Known rows:
[ 12   8  20  11  32  17 -15  22 -21 -41 -21  -4 -20 -22  32  -8 -16 -11
   7   8  18 -32 -19  -7  11  24   0  20  22  12  19  15 -14   7  21   7] -> <1232>
[  5   7  23   9  20  11 -17  16 -22 -17 -21 -13 -12 -19  33  -5  -6 -20
   4  11  11 -29  -5  -2   8  11   6  32  -5   5  14  16 -14   1   8  13] -> <1093>
[ 20 -24  -6  -1 -15  23  31  -4  12 -33  -5  32  -1  11   2   3  -8   3
  43   7  30  17   8 -24 -18  10 -33   2  19  17   6 -15 -10   1  11   4] -> <986>
[ -7 -20  -1  -8 -14  -6  26   5  -8   0   3   5  -2  36 -23   6 -23   6
  21   3  12  10   5  -8 -20   6 -22  -8   6   9  -2  -3  -2  11  -9  -1] -> <931>
[  1  10  13  -9  22 -28  -5  16  -5 -38 -12  30  -5 -46  35 -33  21  16
 -58  -3 -18 -40 -27  10  32  -2  -1  32  36  53   8  -3 -53   5  43  39] -> <127>
[  6 -19  -3  -4 -26   0  28  -1  14 -11  -4  14  -1  17  -4  16   3   4
  33   6  13  16  25 -23 -20   5 -17  -8  -2   4   3  -6  -2   4  -3   4] -> <815>
[-22  15 -17 -17 -19 -22  -7 -27  15  40   9  -4  17  20  -5  26   6  28
  -7 -14 -26  10  10  25   1 -22   0 -22 -49 -17 -15 -25  -6  16 -49  22] -> <987>
[ -1  -2  18   6  23  -6 -22  21 -22 -39 -24 -20 -16 -22  24   1   6 -24
   2 -10  11   1 -33   6  19  41   6  14  -7  -9  10  16 -11   3  17  22] -> <1038>
[ 12 -34 -10  -3 -15   8  28  -3  11 -46  -6  23  -1   8  -6  11   6  -6
  40 -13  25  48 -15 -16  -9  29 -31  -8   4   5   1 -15  -8   0  14  16] -> <1564>
[ -8   0  -2 -13  -8  21  19 -14  -4   7  -3  -2  -2  11 -13  10 -16  15
  21   3   9   2  17 -35 -22  -4 -26 -15 -13   8  18  -3  -5   2   0  -1] -> <1445>
[ -1 -12  -1   0 -17  23  29 -11  -2  13   4  12   9  32  -8   5 -24  -2
  25  10  17   6  18 -10 -23 -16 -25  12 -15  12   3 -15  -7  -6  -7   4] -> <642>
[ -5 -11   0  21 -22  57   4  -8 -15  14  16 -27   4 -23 -18 -17 -39  -7
 -24  24 -28 -14  -1  32  22   2  16  12   5 -18  -1 -11  25 -31  15 -26] -> <1580>
[  9  30  20  -9  38  32 -25   6 -27 -28 -27 -21 -26 -56  34  -8  -9  14
   3   8  10 -51  -2 -47   5  17  -3  -3  17  13  40  30 -19   9  21  -3] -> <1335>
[ -1  18  10  12 -10 -22  15   5  20  -7  13 -13   4  57 -51 -13 -10  -5
  18  -1  24  -2   6   1 -12   9  12 -17 -20 -13  -2  10   2 -15  12   9] -> <428>
[ 17  -9  -3  13  -3   4  31  10  31 -35  -3  44  -8  28  -5  16  -3   6
  35   9  22  15  17 -15 -10   5  -6 -13  30  19   7 -23   5   2  22  -3] -> <838>
[ -3   2   2   9   2   3  26   4  16  -5   3  24  -5  43 -18  19 -18   4
  18   6  11  11  12  -3 -10  -5  -2 -12   3  13   9 -23   9  -2  14  -2] -> <1212>
[  3   9  23   6  23   2 -18  21 -22 -20 -21 -16 -17 -17  28  -2  -5 -10
   0   8   7 -30  -6  -4   9  17   9  18   5   2  16  19 -11   6  11   7] -> <416>

Facts:
β <1038> <- <1017>
β <541> <- <1035>,<822>
β <367> <- <1038>,<1354>,<655>,<65>
β <293> <- <1061>,<1080>,<1329>,<511>,<893>
β <1687> <- <1076>,<1589>,<1604>,<1638>,<330>,<541>
β <201> <- <1082>,<931>
β <618> <- <1092>,<444>,<486>
β <1093> <- <10>,<127>,<1507>,<1551>,<244>,<793>
β <182> <- <1107>,<1580>,<398>,<58>,<95>,<990>
β <308> <- <1119>,<1156>,<1590>,<1679>,<289>
β <3> <- <1129>
β <633> <- <1148>
β <65> <- <1160>,<918>
β <1354> <- <1168>,<1381>,<1564>,<1677>,<748>,<901>
β <525> <- <1171>,<1175>
β <1015> <- <1177>,<956>
β <1266> <- <1179>,<1497>,<1697>,<315>,<864>,<952>
β <652> <- <1198>,<1401>,<167>,<201>,<308>,<348>
β <1234> <- <1199>,<1212>,<1216>,<1296>,<1707>,<438>,<838>
β <1483> <- <1205>,<1264>,<1269>,<1394>,<1505>,<1573>,<169>
β <272> <- <1207>,<375>
β <990> <- <1228>,<1524>,<309>,<542>
β <773> <- <1234>,<1266>,<1349>,<1598>,<633>
β <451> <- <1284>,<590>
β <949> <- <1335>,<1672>,<451>,<527>,<89>,<935>,<996>
β <793> <- <1341>,<146>,<816>
β <167> <- <1348>,<1527>
β <1349> <- <1357>,<428>
β <935> <- <1359>,<1616>,<604>
β <750> <- <136>,<1660>,<272>,<88>
β <1394> <- <1421>,<261>,<635>,<642>
β <1335> <- <1445>
β <1107> <- <1585>
β <1232> <- <1657>
β <348> <- <1716>
β <10> <- <1728>
β <1589> <- <18>,<50>
β <1269> <- <207>
β <889> <- <20>,<416>,<813>
β <365> <- <253>,<259>
β <1573> <- <274>
β <1308> <- <365>,<3>,<525>,<987>
β <89> <- <431>
β <777> <- <432>
β <416> <- <498>,<922>
β <1507> <- <755>
β <1092> <- <758>,<811>,<815>
β <1529> <- <777>
β <244> <- <896>
β <127> <- <986>
[<1017>,<1061>,<1129>,<1199>,<1228>,<1264>,<1580>,<1638>,<1660>,<253>,<315>,<498>,<758>,<816>,<893>,<922>,<952>,<95>] ψ droplim
[<1035>,<1082>,<1148>,<1212>,<1296>,<1341>,<1445>,<146>,<18>,<259>,<486>,<50>,<542>,<642>,<822>,<88>,<931>,<987>] ψ goze
[<1076>,<1080>,<1160>,<1171>,<1177>,<1179>,<1198>,<1205>,<1207>,<1216>,<1284>,<1357>,<1359>,<136>,<1421>,<1527>,<1551>,<1564>,<1585>,<1604>,<1672>,<1677>,<1697>,<169>,<1716>,<261>,<289>,<330>,<438>,<511>,<604>,<748>,<815>,<838>,<901>,<918>,<956>,<986>] ψ kuzim
[<1119>,<1156>,<1168>,<1329>,<1381>,<1505>,<1616>,<1728>,<207>,<375>,<431>,<444>,<527>,<590>,<635>,<655>,<755>,<811>,<864>,<996>] ψ vustom
[<1175>,<1348>,<1497>,<1524>,<1590>,<1679>,<20>,<813>] ψ nozan
[<1707>,<274>,<309>,<398>,<428>,<432>,<896>] ψ zonuk
{<1015>,<1266>} Θ <259>
{<1076>,<918>} Θ <167>
{<1080>,<996>} Θ <127>
{<1119>,<1148>} Θ <618>
{<1119>,<498>} Θ <896>
{<1119>} Θ <758>
{<1129>,<289>} Θ <309>
{<1148>,<1677>,<89>} Θ <315>
{<1148>} Θ <3>
{<1171>} Θ <289>
{<1199>} Θ <274>
{<1199>,<498>} Θ <89>
{<1205>,<315>} Θ <1234>
{<1207>,<1341>,<996>} Θ <95>
{<1266>,<1401>,<3>} Θ <750>
{<1269>} Θ <1107>
{<1308>} Θ <432>
{<1308>,<1497>} Θ <1381>
{<1329>} Θ <1171>
{<1349>} Θ <838>
{<136>,<1590>,<1598>,<309>} Θ <1401>
{<1381>} Θ <1205>
{<146>,<315>} Θ <1207>
{<1524>} Θ <811>
{<1529>,<182>} Θ <635>
{<1573>} Θ <1359>
{<1657>} Θ <1335>
{<1687>} Θ <1483>
{<1687>} Θ <986>
{<1687>} Θ <367>
{<1697>,<428>} Θ <1082>
{<1697>} Θ <1232>
{<201>} Θ <793>
{<315>,<864>,<987>} Θ <1672>
{<3>,<618>} Θ <1716>
{<498>,<635>} Θ <949>
{<50>} Θ <1308>
{<604>} Θ <1341>
{<618>} Θ <1529>
{<65>} Θ <652>
{<748>} Θ <1564>
{<777>} Θ <1199>
{<813>} Θ <1129>
{<901>} Θ <996>
{<956>} Θ <901>
{<987>} Θ <272>

Rows:
No name comes twice in this set of rows, the named rows included.
[ -5  11  28   7  12 -10 -18  24 -21  -8 -24 -27 -18 -10  24   6  -2 -14
   0  14  -1 -33   9  -4   9  16  21  17 -12  -7  16  25  -4   8   1  10]  <1657>
[ -8 -22  -9  -1   1  25 -13 -12 -23  74  36 -19  18 -30 -35 -25  20 -32
 -69   2 -38  35 -14  16   7 -36  16  11   9 -10 -21   4  53 -43  19 -62]  <1129>
[ 17  21 -39 -29   7  12  -9 -39  30 -19   5  40  11 -41  25   1  12  57
   5 -23  -6   4 -14 -11   7 -16 -30 -36  17  16  -2 -33 -26  23 -19  11]  <1672>
[ 11  -9  18   3  33 -12 -12  43 -33 -47 -14   0 -26  -8  17 -17 -26  -2
   5   7  17 -37 -33   3   9  36  -2  14  62  19   4  25 -14  28  13  -4]  <167>
[ -5  -5 -15   1 -12  25  11 -14   6  -9  28  23  16 -57  -9 -50 -14  33
 -88   2 -56 -23 -33  53  50 -17   6  13  45  34 -10 -39 -19 -25  46   3]  <95>
[  6 -24 -18 -23  27   5  11 -16 -13  33  21  36  15   6 -22  -9  24 -19
 -14 -23  17  60 -28 -32 -29 -33 -41   1  16  30 -11  -7  15 -13  18 -33]  <259>
[-12  -5 -28 -23 -29 -49  -6 -25  35   5   6  12  19  -2   4  22  46  25
  -7 -33 -29  43  -7  30  15  -2  -1 -26 -39 -21 -27 -31 -13  18 -37  40]  <1677>
[-10  32 -26  14  -3  17 -30 -22  25  28  31   3  18 -33  -3  -7 -11  33
 -74  -1 -68 -14 -20  89  60 -27  48 -14  10 -17 -23 -50  20 -14  -6 -11]  <315>
[  7 -21  -6  -4   1  17  29   4 -10 -28   4  25  -4  25 -19  -3 -37  10
  30   2  27  10 -16 -14 -18  11 -38  -4  33  25   2 -11  -9  10   9  -2]  <1082>
[ -6  -7  10  11 -32 -23  30  11  31   3  -5   5  -8  47 -14  35   9   2
  34  17   2  10  54 -12 -16   3  15 -17 -15  -9   6  -7  15   4  -3   1]  <1697>
[-10  -4  23   3  11 -16 -22  22 -23 -28 -25 -33 -18 -15  18  11  11 -26
   3  -6   4   0 -21   7  18  41  13  14 -24 -22  10  21  -6   4   8  26]  <65>
[ -7  38   1  -6  24 -23 -53   0  -5  11 -12 -19  -3 -28  42  12  14  12
 -23  -8 -24 -28 -13  35  28  -4  28   0 -24 -23  -5   3  -9  23 -36  20]  <777>
[  8 -23  -3  -2 -27   4  30  -4  14 -10  -4  16   2  18  -2  13   4  -2
  35   7  16  17  26 -20 -20   2 -19   0  -6   5   1  -7  -4   1  -3   7]  <1551>
[ 14  -8  -5 -13 -12  23  26 -13  10 -22  -9  17  -7  -8   2   7  -2  21
  36   6  19   3  22 -52 -21   6 -30 -19  11  15  19  -3  -9   6   8  -3]  <1359>
[ -7 -16  -2  21 -21  53   1  -6 -15   3  14 -28   4 -23 -22 -15 -33 -12
 -21  13 -26   2 -14  39  27  15  16   9   1 -24  -3 -12  25 -31  19 -18]  <1017>

The same nodes again, as new rows of numbers:
Known rows:
[ 20  -4 -17 -24   2   2 -13   0 -14  -7  -1   9  10   8 -14   3  12   6
 -15 -17  12   4 -10   7  16 -10  -8 -13   8   8  16   5  -6 -17  21   1
  14] -> <1359>
[ 23 -18  -4  -3   4 -14  -2  -4  -2  -6   1  -3   7   2  -8   0  11  -1
  -7  -9  -5   8 -12  -4  16   2   8  -7   1   1   5   5  -3 -11  16   6
   5] -> <1175>
[ 16 -11   1   1  -9  -5   0  -3 -12  -3   8  -7   7  -2   8   5   0   3
 -10 -12 -12   0   8  -8  12  11   3  -5  10   4  11   9  -9   2  13   3
  -7] -> <525>
[  4  -4  -6   6 -12 -12   2  11   6  -6  -1  -2  -7 -13  14   4   1 -11
   1 -14   4  10   5 -28   7   9   4  -7  17   7   6   8 -20  15   8  -3
   0] -> <65>
[  7 -18  -2  -4   7  -6  11 -14 -13 -10  29 -10  14  -2  -2  -4   7 -13
   2 -10   6  10  -3   9  12  23   3 -11  11  -3   4  -4  -9  -3  10   6
   6] -> <542>
[ 11 -12  -4   2  18   2   8  -8 -10  -7  22 -16   7 -14   9  -4   7 -33
   8 -12   2  20  -9   4  11   7  -1  -6  19  -3   5 -14  -9   7   7   8
  13] -> <50>
[ 15 -18   0  13   8 -12  12 -18 -19  -9  19  -9  24  -1  -7   3   8 -14
  -8 -10  -7  18  -4   1  18  13  21  -2  10   0 -14  -6   2  -3   2  -3
  -3] -> <274>
[  9  -8   0   2  25   0 -18  47  -2  -4  10 -42  19 -32   4   7   9 -45
  -1 -13 -14  23 -27 -19  12 -15  18  15  16   6   5   0   2   2   5  24
  13] -> <1199>
[ 10 -21  15  23  -8   0   4  16  -9   1   1  -1  -2  -5  21   0  12  -5
  -7 -12 -18   0  -5  -2  -2  -3  -6   4  17  11  20  -6  -2   8  16   8
   7] -> <201>
[ -1 -32  12  14  -3  -5  15   7 -13  -6  26   1   9  -1   6 -10  20  -7
  -1 -10   6   5 -12  14  -4  20  -6  -4  11   6  17 -11  -2  -2  17   9
  16] -> <1082>
[ 22  -9   8  -6  14 -13  -6  -4  -3 -12 -21  12   1  11 -16   2  10   1
 -11  -9  -1   5 -21 -11  14  -2  15  -4  -2  19  14   3   1 -18  14  -1
   2] -> <444>
[ 34   1 -23   2   7   9  -6  -2 -20  14   3  -6   5 -20  17   1   8 -16
 -21 -24  -5  11   5  -3  11   3 -19 -15   7   2  35  -2 -15   2  21 -19
  -5] -> <949>
[  4 -19  -3  -4   6  -6  11 -11 -12 -10  29  -8  14  -3  -2  -5   7 -12
   2 -10   7  11  -4   8  10  23   2 -10  11  -3   5  -5  -9  -2  10   6
   7] -> <18>
[ 21 -12  10   2   0  -7   9 -21 -11  -5  11 -15  10  -1   5   9  -1   0
  -6 -12 -22   4   4   0  21  13  12  -4   5   0   1   2  -3   1   5   6
 -15] -> <1394>
[ 18 -10   4   2  -7  -5   2  -9 -11  -2   8 -11   7  -3   9   7  -2   3
  -9 -12 -18  -1   9  -8  15  13   6  -5   9   3   8  10  -8   3  10   4
 -12] -> <244>
[  3 -19  -3  -3   6  -6   9  -7 -12 -10  29  -9  13  -3  -1  -5   7 -12
   2 -10   9  10  -4   8  10  24   3 -10  12  -3   6  -3  -9  -2  12   6
   8] -> <486>
[ 26  -7  11  -5  14 -13  -4 -11  -3 -11 -22   8   1  10 -15   4   7   0
 -12 -10  -9   5 -16 -11  18  -1  18  -5  -3  17  11   5   3 -16  12   1
  -4] -> <755>

Rows:
No name comes twice in this set of rows, the named rows included.
[ 57  11 -16  40  47  22  11   5  -4  46 -19 -22 -18 -66  47  -7  11 -69
 -19 -32 -17  42 -15   1  14  -8 -31 -19  -2  -3  45 -30 -16  19  14 -44
 -24]  <1529>
[ 23 -17  24  23  19  -4   1  20   1  -3 -30  15 -11  -1   3  -2  29 -22
 -11 -16 -10  10 -36  -9  -2 -21   1   4   4  30  30 -16  13  -8  15   4
  17]  <1119>
[  6 -28  18  23 -18  -6   8  16 -11   0   7   5   2   3  15  -1  17   9
 -11 -11 -14  -7  -4   1  -5   8  -6   3  10  14  24  -1   1   1  20   7
   6]  <308>
[ 11 -19   8  -2  13  -7  19 -27 -12 -11  31 -17  17  -2  -3  -2   4 -16
   5  -9  -2  14  -6  15  20  25  10  -9   7  -6  -4  -9  -3  -2   3   9
  -2]  <642>
[  6  -3  -2  -2   2 -12   4  15  16  -8 -13   6 -11 -11  -3   1  11 -14
   1 -15  18  19 -16 -16  15  -5   6 -10   9  11   0   2 -13   2   5  -2
   9]  <918>
[ 11  -6   2  -5   5 -23  -3   5  10 -15 -25  20  -7   7 -17   1  12  -1
  -8 -11  15   9 -17 -27  10   4  17  -9  -1  20  12   9  -7 -12  12  -8
   4]  <655>
[  0  -3  -5  -3  -4 -17   6  18  20 -10 -13  10 -12  -9  -5   3  12 -12
   2 -15  25  20 -16 -22  13  -2   7 -12   9  12  -3   5 -16   3   5  -4
  10]  <748>
[ 29  -2   7   1  28  -6  -7  -2   2  -9 -30   6  -6   1  -6   3   8 -17
  -4 -10  -6  14 -28 -12  15 -17  11  -1   6  15  13  -8   1 -11  11  -1
   7]  <1329>
[  7  -2  19 -13  28  -6 -29  41  -2 -22 -19 -20   8  -7 -14   7   3 -28
  -1  -7 -11  10 -32 -31   9 -20  34  20  14  29  13   8  10 -12   5  28
  14]  <864>
[ 12 -17  17  15   3  -2   9  18   1   1  -6   9  -1   0   0   2  26  -4
 -12 -16  -2   5 -27   8   5  -6  -6  -4   1  16  18  -5   6 -10  15   5
   9]  <1716>
[  9 -18  -8  12   5 -12   6  -8 -20  -7  17  -2  22   0  -7   0   8  -6
  -9  -9   2  15  -2   0  12  14  13  -3  13  -1  -9  -2  -3  -3  10  -8
   3]  <398>
[ 18  -7   1   4   0  -1  -1  -1  -9  -3   4 -11   4  -7  12   6  -1  -8
  -4 -13 -16   6   2  -9  12   2   1  -2  15   3   9   2  -9   6  10   5
  -2]  <1687>
[  8 -18  -9  14   4 -10   5  -3 -20  -6  16  -2  21  -3  -5   0   9  -9
 -10  -9   2  15  -3  -2  11  14  12  -3  13   1  -5  -2  -4  -2  10  -9
   3]  <432>

